Each row of numbers stands for one element and depends on some of the facts below. Use the named rows to name the rest.

Facts:
ε: refers to; η: is directly followed by; π: is directly part of; κ: points at; Ξ: belongs to class
balok | π siguzan | κ brube | Ξ 60
besku | η stisabem | π trogos | Ξ 844
brakle | ε drekos | η fabruk | π lebredo | Ξ 60
brave | ε trevu | η nimor | π siguzan | Ξ 212
breklabil | ε klegror | π trevu | κ liflok | Ξ 212
bretrim | Ξ 600
brosek | η voflapu | π sateska | Ξ 60
brube | π putraplo | κ leriskel | Ξ 844
brubotrol | ε stodabral | η gebrer | π gipan | Ξ 600
brufum | Ξ 847
brukluklu | π trefel | κ droflor | Ξ 60
brume | η drinobrus | π stapli | κ garen | Ξ 60
brupal | π stupu | κ stodabral | Ξ 844
bruskor | η kamir | π trulok | Ξ 847
dabul | η nadeti | π trefel | Ξ 142
daklam | π triren | κ plagopus | Ξ 142
divor | π grolukor | κ plustil | Ξ 142
dobokle | η ragrur | π nugrim | κ stupostul | Ξ 142
dotun | Ξ 142
drakas | η gaflil | π dotun | Ξ 142
draskil | ε grodrul | π groskin | Ξ 142
drastem | ε gipan | η zezir | π gipan | Ξ 600
drebra | ε parol | η zaferal | π plustil | Ξ 719
drekos | Ξ 142
dretran | η vitrin | π kiste | Ξ 142
drinobrus | η gredrus | π stapli | κ zaferal | Ξ 142
driska | ε grusu | η brubotrol | π gipan | Ξ 600
droflor | η renim | π statem | κ gebrer | Ξ 844
droka | η ruskedem | π statem | Ξ 844
drorem | Ξ 844
droril | Ξ 844
drunam | η pugrir | π grolukor | Ξ 600
fabruk | π lebredo | Ξ 60
fegak | η plinul | π gipan | κ gumum | Ξ 142
fuplun | η skugovo | π skedrefon | Ξ 212
fuskin | Ξ 60
fuvu | ε gumum | η gidri | π leriskel | Ξ 600
gaflil | ε grofli | η liflok | π dotun | Ξ 847
garen | ε brave | π nugrim | κ skolo | Ξ 142
gasedom | η stiskude | π statem | Ξ 844
gaska | η bruskor | π trulok | Ξ 719
gazir | η trotrak | π plustil | Ξ 212
gebrer | η fegak | π gipan | Ξ 600
gero | ε voflapu | η grerizun | π trefel | Ξ 142
gidri | ε putraplo | π leriskel | Ξ 60
gipan | Ξ 847
gogas | π parol | κ statem | Ξ 142
grasim | ε grodrul | η drebra | π plustil | κ triren | Ξ 212
gredrus | ε nobru | π stapli | Ξ 212
grerizun | η dabul | π trefel | Ξ 847
grodrul | η pleklem | π loskil | κ roplofon | Ξ 60
grofli | η skipak | π nobru | Ξ 60
grolukor | Ξ 60
groskin | Ξ 847
grusu | ε tisis | η roske | π fuskin | Ξ 847
guflu | π drorem | Ξ 212
gumum | κ gogas | Ξ 847
kamir | π trulok | Ξ 719
keze | η grodrul | π loskil | κ kloplal | Ξ 142
kibre | ε dotun | η divor | π grolukor | Ξ 847
kiste | κ vude | Ξ 844
kitrel | η daklam | π triren | κ trakomik | Ξ 844
klazeflos | η draskil | π groskin | Ξ 719
klegror | ε rotrun | η guflu | π drorem | κ fegak | Ξ 600
klenil | η grofli | π nobru | Ξ 719
kleplinal | η troplom | π groskin | Ξ 719
kleta | ε stodabral | η nofar | π dotun | Ξ 142
kloplal | η mastodis | π grolukor | Ξ 844
klustis | π brufum | κ drastem | Ξ 600
labon | Ξ 142
lapler | η klegror | π drorem | κ divor | Ξ 844
laro | ε stades | η zagrus | π putraplo | Ξ 844
lebredo | Ξ 60
leriskel | κ nobru | Ξ 844
liflok | η kleta | π dotun | κ parol | Ξ 212
loskil | Ξ 212
mastodis | ε drorem | η stezo | π grolukor | Ξ 600
mavofa | η pununi | π gipan | Ξ 600
meplek | η steru | π stodabral | Ξ 142
naber | Ξ 719
nadeti | η brukluklu | π trefel | κ skugovo | Ξ 719
nane | η brupal | π stupu | Ξ 60
nimor | ε trogos | η stupostul | π siguzan | κ brupal | Ξ 600
nobru | κ roske | Ξ 212
nofar | π dotun | Ξ 719
nosi | κ klustis | Ξ 142
nugrim | Ξ 600
parol | κ stiskude | Ξ 719
plagopus | η zadron | π stupu | κ skipak | Ξ 60
plale | η gero | π trefel | Ξ 212
planu | π nosi | κ grasim | Ξ 844
pleklem | π loskil | Ξ 600
plerira | π labon | κ rolasko | Ξ 600
plinul | π gipan | Ξ 600
plokeze | η rolasko | π naber | κ balok | Ξ 600
plugil | ε kamir | η plale | π trefel | Ξ 142
plustil | κ renim | Ξ 847
pugrir | ε zaferal | η kibre | π grolukor | Ξ 600
pununi | ε fuskin | η skomen | π gipan | Ξ 847
putraplo | Ξ 719
ragrur | ε trefel | η garen | π nugrim | Ξ 719
rede | ε dotun | η plerira | π labon | κ keze | Ξ 719
renim | η gasedom | π statem | κ rotrun | Ξ 844
restas | π toskekin | Ξ 847
ripli | ε plagopus | η droflor | π statem | Ξ 844
rolasko | π naber | κ vekor | Ξ 600
roplofon | η droka | π statem | κ brukluklu | Ξ 844
roske | ε putraplo | π fuskin | Ξ 212
rotrun | ε kamir | η plugil | π trefel | κ plerira | Ξ 142
ruskedem | η ripli | π statem | Ξ 847
sateska | Ξ 60
sezetel | η restas | π toskekin | Ξ 844
siguzan | Ξ 600
skazen | ε drorem | π droril | κ grodrul | Ξ 212
skedrefon | Ξ 719
sketra | π gumum | Ξ 600
skiflol | π stodabral | Ξ 60
skipak | ε plokeze | η sterel | π nobru | κ plokeze | Ξ 60
skolo | η brube | π putraplo | κ grerizun | Ξ 844
skomen | ε bretrim | η drastem | π gipan | Ξ 600
skugovo | π skedrefon | κ skazen | Ξ 212
stades | ε drakas | η kitrel | π triren | Ξ 719
stafas | η plokeze | π naber | κ nosi | Ξ 844
stagom | ε brave | η breklabil | π trevu | Ξ 847
stapli | Ξ 844
statem | κ stisabem | Ξ 719
sterel | π nobru | Ξ 212
steru | η skiflol | π stodabral | Ξ 600
stezo | η drunam | π grolukor | κ trane | Ξ 212
stisabem | π trogos | κ kiste | Ξ 600
stiskude | π statem | Ξ 142
stodabral | Ξ 719
stulaki | η brakle | π lebredo | Ξ 600
stupostul | η balok | π siguzan | κ zono | Ξ 844
stupu | Ξ 212
tagizel | ε stapli | η verom | π stodabral | Ξ 60
tisis | Ξ 60
toskekin | Ξ 844
trakomik | ε brakle | π bretrim | κ dobokle | Ξ 600
trane | η fuplun | π skedrefon | κ trerin | Ξ 212
trefel | κ nadeti | Ξ 719
trerin | ε grusu | π drekos | κ planu | Ξ 212
trevu | Ξ 847
triren | κ klegror | Ξ 600
trogos | Ξ 142
troplom | η klazeflos | π groskin | κ rede | Ξ 719
trotrak | ε stupu | η grasim | π plustil | Ξ 600
trulok | Ξ 600
tufligren | π vekor | Ξ 60
vebrul | η planu | π nosi | Ξ 600
vekor | κ kibre | Ξ 212
verom | η meplek | π stodabral | Ξ 60
vitrin | π kiste | Ξ 60
voflapu | π sateska | Ξ 142
volik | η skolo | π putraplo | Ξ 212
vude | η brume | π stapli | κ groskin | Ξ 844
zadron | η nane | π stupu | Ξ 600
zaferal | π plustil | κ gazir | Ξ 844
zagrus | ε parol | η volik | π putraplo | Ξ 844
zezir | ε gogas | η driska | π gipan | Ξ 600
zono | π tisis | Ξ 212
zotrus | η dobokle | π nugrim | Ξ 142

Some elements and their rows:
skolo: [ -9  -6  13  -8   9   0 -18  -6   7 -12  -1  -7  17  -9  -1  -2 -11 -17
   2  -5  25   9   8  -9  -3   6   1  -3  -7  -7  10  -3   1   2  -3  13
  -6  12   5  13  -4  10  10  -4]
vude: [-11   0  16  -6  13  -4 -16 -10   7 -14   1  -5  12 -13  -5  -3 -11 -19
  -2  -5  23   6  10 -12  -4   6   0  -4  -6  -8   6  -3  -1   2   0   6
  -7  15   4  20  -3   5   3   1]
brume: [-11  -4  17   4   9   0 -18  -7  -3  -9   2  -3  -1  -8  -1  -3   2 -16
   1  -3  17  16   8 -11 -11   6   2  -1  -1  -6   4  -9   1   7 -10  12
  -3  14   3  13  -2   4   5   0]
stapli: [ -4  -5  10  -6  20  -3 -17  -9  13 -14  -4   4  14  -5  -1  -2 -11 -22
   5  -1  22  10   3  -6  -4   6   1  -1  -4  -3   6  -4   8  -8  -6  12
  -9   8   4  18   4   6   7  -9]
stodabral: [ -7  -5  15   0  18  -4 -17  -7   5 -12  -3   8   3   0   0   1  -1 -19
   7  -4  18  15   1  -6 -10   7   1   1  -3  -1   3  -4  10  -4 -11  13
  -5  10   3  12   5   6   3  -7]
kleta: [ -6  -8   5  -8  16  -4 -16   2   7 -15   2  -4  14  -2  -6   0   5 -18
  13  -5  16   9   6 -11   4  -1  -7   5   1  -7   4  -4  14   3   0   6
  -5  10  10  19  -3  12  11 -10]
dabul: [ -9 -17   6 -11  11   4 -14   0   3  -9  -1  -5  17  -4   1  -3 -10 -20
  12  -3  22  10   3  -7  -3   4   3  -3   0  -4   2 -10  10   2  -5  13
  -1   7   1  17  -1   8  17  -9]
nadeti: [ -9 -18  14  -1  -6   7 -14   2  -4 -12  -2  -5   8   0   2   0  -3 -15
   5 -10  28  19   5  -4  -9   6   3  -1  -4  -3  12   0   3   4  -8  22
   2  13   2   1   1  17  12  -1]
roske: [ -6  -5   3  -5  19  -4 -18  -2   5 -13   5  -4   9  -5  -9  -4  10 -19
  12   1  11   9   8 -14   4  -1  -5   5   5 -11   3  -6  11   6  -2   4
  -7  12  11  27  -4   8   9  -8]
pleklem: [ -7  -9  11   3  12   2 -16  -8  -8  -7   1   2  -8  -2   1  -3  10 -20
  10   1  12  19   9 -13  -9   2   6  -3   4   0  -3 -15  10  11 -18  16
  -4  10   4  22  -2   2  15   1]
klazeflos: [-11  -5  19  -3  14  -4 -16  -8  -1  -7  -2   2   6  -4   0   0   0 -15
   6  -6  22  13   1  -9 -12   6   2   1  -3   1   1  -7  10   0 -10  11
  -2  11   0  14  -1   6   8  -4]
draskil: [ -7  -8   5  -8  16  -4 -16   2   6 -15   3  -4  14  -2  -6   0   5 -17
  14  -5  16   9   6 -12   4  -1  -8   5   1  -8   4  -4  14   3   0   6
  -5  10  10  19  -2  11  11 -10]
gumum: [-10  -4  13   3  12  -1 -13  -6   7 -25  -1   1   0  -6   0   2 -16 -23
   5 -10  12  10  14 -10   0   4   0 -10 -10  -7   1 -10  -2   3  -3  12
  -2  10   5  13   7   2  -3   2]
plustil: [-10  -4   8   5  18   0 -24  -7   9 -10  -1  -3   9  -8   2  -6  -3 -18
   2   2  13  15   4  -6  -7  13   4  -3  -6 -15  11  -7  -5   5 -12  17
  -9  10   8   7  -1   4   3 -10]
trotrak: [ -7  -7   8   5  17  -2 -18  -4  -6 -12   3   3  -9   0  -6  -2  23 -18
  14  -2   7  17  10 -15  -3   0  -2   3   6  -3  -2  -9  13  14 -13  11
  -4  12   9  24  -3   6  10   0]
zezir: [ -7 -12   5   4  12  -5 -12   0  -6 -10   4   1  -6   5   1  -2  22 -16
  17  -4   6  17   9 -14   1  -6  -4  -1   1  -2   3 -14  14  13 -14  20
  -2   7   8  18  -2  11  14  -4]
plugil: [-13 -13   2   6  14  -4 -13  -2  19 -21   5   5  12 -14  -7 -11   7 -20
  12 -11  21  -3  -2 -11 -10   2 -15   9  10  -6   7  -6   7   6   1   1
  -1  -2   6  29 -10  12  10  -1]

Which element is each row?
No name comes twice in this set of rows, the named rows included.
[ -3   0   5   2  16  -8 -18  -6   1 -11   1   5  -3   4   0  -1  -3 -23
  13   1  20  17   3  -4  -9   4   5   0   0  -1  -2  -8   9   0 -16  13
  -4  18   7   8   5   0   6  -4] => tisis
[-10  -9  11  -9   8   2 -17  -4   7 -12  -1  -8  19  -7   1  -1 -11 -17
   4  -7  25  10   7  -8  -2   5   0  -4  -8  -7  10  -4   2   3  -3  14
  -4  11   6  11  -4  11  12  -5] => zaferal
[-12  -9   9  -8  13   1 -22  -5   8  -7  -1 -10  23  -9   2  -5  -7 -13
   2  -3  23  10   5  -7  -5  10   2  -3 -11 -12  14  -4  -2   6  -7  16
  -7  10   7   7  -8  10  12 -10] => brube
[ -7  -4  13   5  15  -6 -12 -10  -7  -3   5   3 -10  -4   1  -6  13 -19
   6   5  10  17  10 -16 -10  -2   4  -3   4  -2   1 -17   7   8 -16  17
  -4  11   2  27  -1   1  10   3] => mavofa
[-10 -11  13  -2  11   1 -16  -4  -3  -7   0   0   3  -2   3   0   1 -16
  11  -5  18  17   3  -8  -9   4   2  -1  -1   1   0 -12  12   4 -12  15
   0   8   2  13  -1   6  14  -7] => skiflol
[-14 -11  15   9  11  -3 -13 -10  12 -13   1   8   6 -13   3  -6   2 -14
   8 -13  26   6  -3  -8 -21   6 -10   5   3   4   5 -11   8   3 -10   9
   0  -2   2  18  -8   7  12   1] => kamir
[ -8  -7  12   4  15   1 -16 -10  -7  -7   1   3  -9  -4   0  -4  10 -20
   9   2  12  19  10 -14 -10   2   6  -2   5  -1  -3 -15  10  11 -17  15
  -4  11   3  25  -2   1  13   1] => zadron
[ -9  -3   9  -2  18  -1 -23  -9  15 -12  -2  -3  17  -9   0  -6  -9 -19
  -1   1  20  11   5  -6  -5  11   4  -3  -8 -13  15  -1  -5  -1  -7  16
 -11  11   7   9  -1   6   4  -9] => leriskel
[ -7 -15   3   2  10  -4 -12   5  -6 -11   4   0  -2   8   2   0  22 -15
  20  -7   5  19  10 -13   4  -7  -5  -3  -1  -1   4 -13  17  14 -15  23
   0   5  10  14  -1  13  18  -6] => brubotrol
[-11  -5   9   9  13   4 -24  -9  -6  -5   2  -4  -5  -8   0  -9  14 -16
   3   3   9  20  11 -13 -11   9   8  -3   0 -12   5 -12  -4  19 -20  19
  -7  14   8  16  -8   2   9  -1] => plokeze
[  0  -7  18   6  -9   5 -15  -4  -4 -13   5  -5  -4  -5  -7  -2   5 -17
  -4   1  27  24  12 -12 -12   3   1   9   8  -4  13   1   4  -2  -6  15
  -4  21   6  14   2  14   6   6] => grodrul
[ -8  -6   3   4  11   0 -17  -1  12 -21   7  -5   8 -12  -8  -7   9 -18
   8  -5  13   6  11 -15   1   0 -11   5   5 -14   9  -7   2  11   0   5
  -6   8  13  24  -8  10   8  -1] => breklabil
[ -8  -7   6  10   9   1 -20  -1  -5 -18   4  -2  -7   0  -5  -2  22 -16
  10  -5   5  18  15 -15   0   1  -3   1   1 -11   5  -6   4  20 -12  16
  -4  14  12  16  -5  10   6   2] => trakomik
[ -6  -9   2  -7  15   0 -16   1   5 -15   4  -5  10  -4  -6  -2   6 -19
  14  -2  13  10   9 -13   5  -2  -5   3   4  -9   2  -8  13   6  -2   8
  -5   9  11  23  -3   9  14  -9] => gredrus
[-10  -2  14  -7  12  -2 -18  -9   7 -12   0  -6  15 -12  -3  -4  -9 -18
  -1  -3  25   9   8 -11  -5   6   1  -2  -5  -8   9  -3  -1   1  -2   9
  -7  14   5  17  -4   8   7  -2] => kitrel

The same elements again, as new rows of numbers:
Known rows:
drakas: [-22  10   0 -12   1   3   5   2   3 -18  -7   7  -5  10]
guflu: [ 2  1  3  4  0  5 -2 -2 -1  1  0 -4  1  0]
grusu: [ 16 -38  -8  18 -22 -25   3 -25   6  16  21 -11  -6  -9]
pugrir: [ -2  -2 -10   5  -3  -6   5  -2   0   1 -15   2  26  -7]
sketra: [  8   4  -4   4  -9  -2   1  -2  -2  -5 -19  -1   7   5]
stafas: [-19 -14   8  -8   4  -2  -3   8   2  -7  22   0   7  24]
klenil: [ 25  -5   2   9  -5  -9 -10   1   2  20  24  -8 -14   2]
garen: [-32  13 -11 -14  20  12   9   9   4 -15 -14   9  27 -12]
brosek: [ -8   5   3  -6   2   0  -1   1   3  -1   8   3 -12   7]
fuplun: [  6  -2   2   0   1   3  -1   1  -1   0   0  -1 -11   3]
droka: [ -1   4   2   1  10   5   2  -4   0  -5 -14   1 -11   3]
ruskedem: [ 19   0   2  17   5   0  -5  -9   0  13  -1 -11  -3  -4]
brukluklu: [  2  -4  15 -13   2  -3  -4 -15  -5   7  -4  44  -9  -1]
gumum: [ 14  -5  -1  12  -3  -3  -8  -1  -1  19   8 -13  -5   1]
nobru: [ 12  21 -10   0  -2   2   1  -5   0  10 -10  -7 -18  -9]
siguzan: [  6   2  -6   3 -11  -1   1   1  -3  -3 -14  -3   6   6]
toskekin: [-6  2  0 -3 -1  4  0  0  0 -2  2  2 -4  5]

Rows to name:
No name comes twice in this set of rows, the named rows included.
[  6  -7   1   1 -11   1   2   3  -3 -11 -18   3   1   8] => plerira
[ -9 -16  -1   0   5  -3   2   8   2   0   9   0  11  -4] => skazen
[ 22  -6  -1  27   6  -8 -11  -4  -1  31   1 -26  -7  -3] => statem
[ 21 -18   5   6   7 -10 -16   2  -1  30  31 -17   7  12] => trefel
[  5 -18 -11   7 -14 -16   6 -21  -2 -16  -2   7  22 -13] => driska
[ 28  -5   3  15  -3  -1 -10  -3  -1  19  17 -12  -6  -4] => klazeflos
[ 24  -3   2  16  -4  -6 -12 -10  -1  24  19  -3  -1  -5] => nofar
[ -4  11 -12  -2  17   4   5   2   3   9  -3 -18   2 -17] => skipak
[ 13  11  -9  -1  -2   4   9   1   2   3 -18   1 -21 -30] => roske
[ 5  9 -1  4  1  4 -2 -4  0  4 -4 -9 -2 -3] => liflok
[ -7  18  -1  -6   4   3   7 -23  -5  -6 -37  38 -16  -7] => stiskude
[19 -4  2  6 -4 -3 -7 -2 -2 -3 24 -8 -5 -2] => gipan

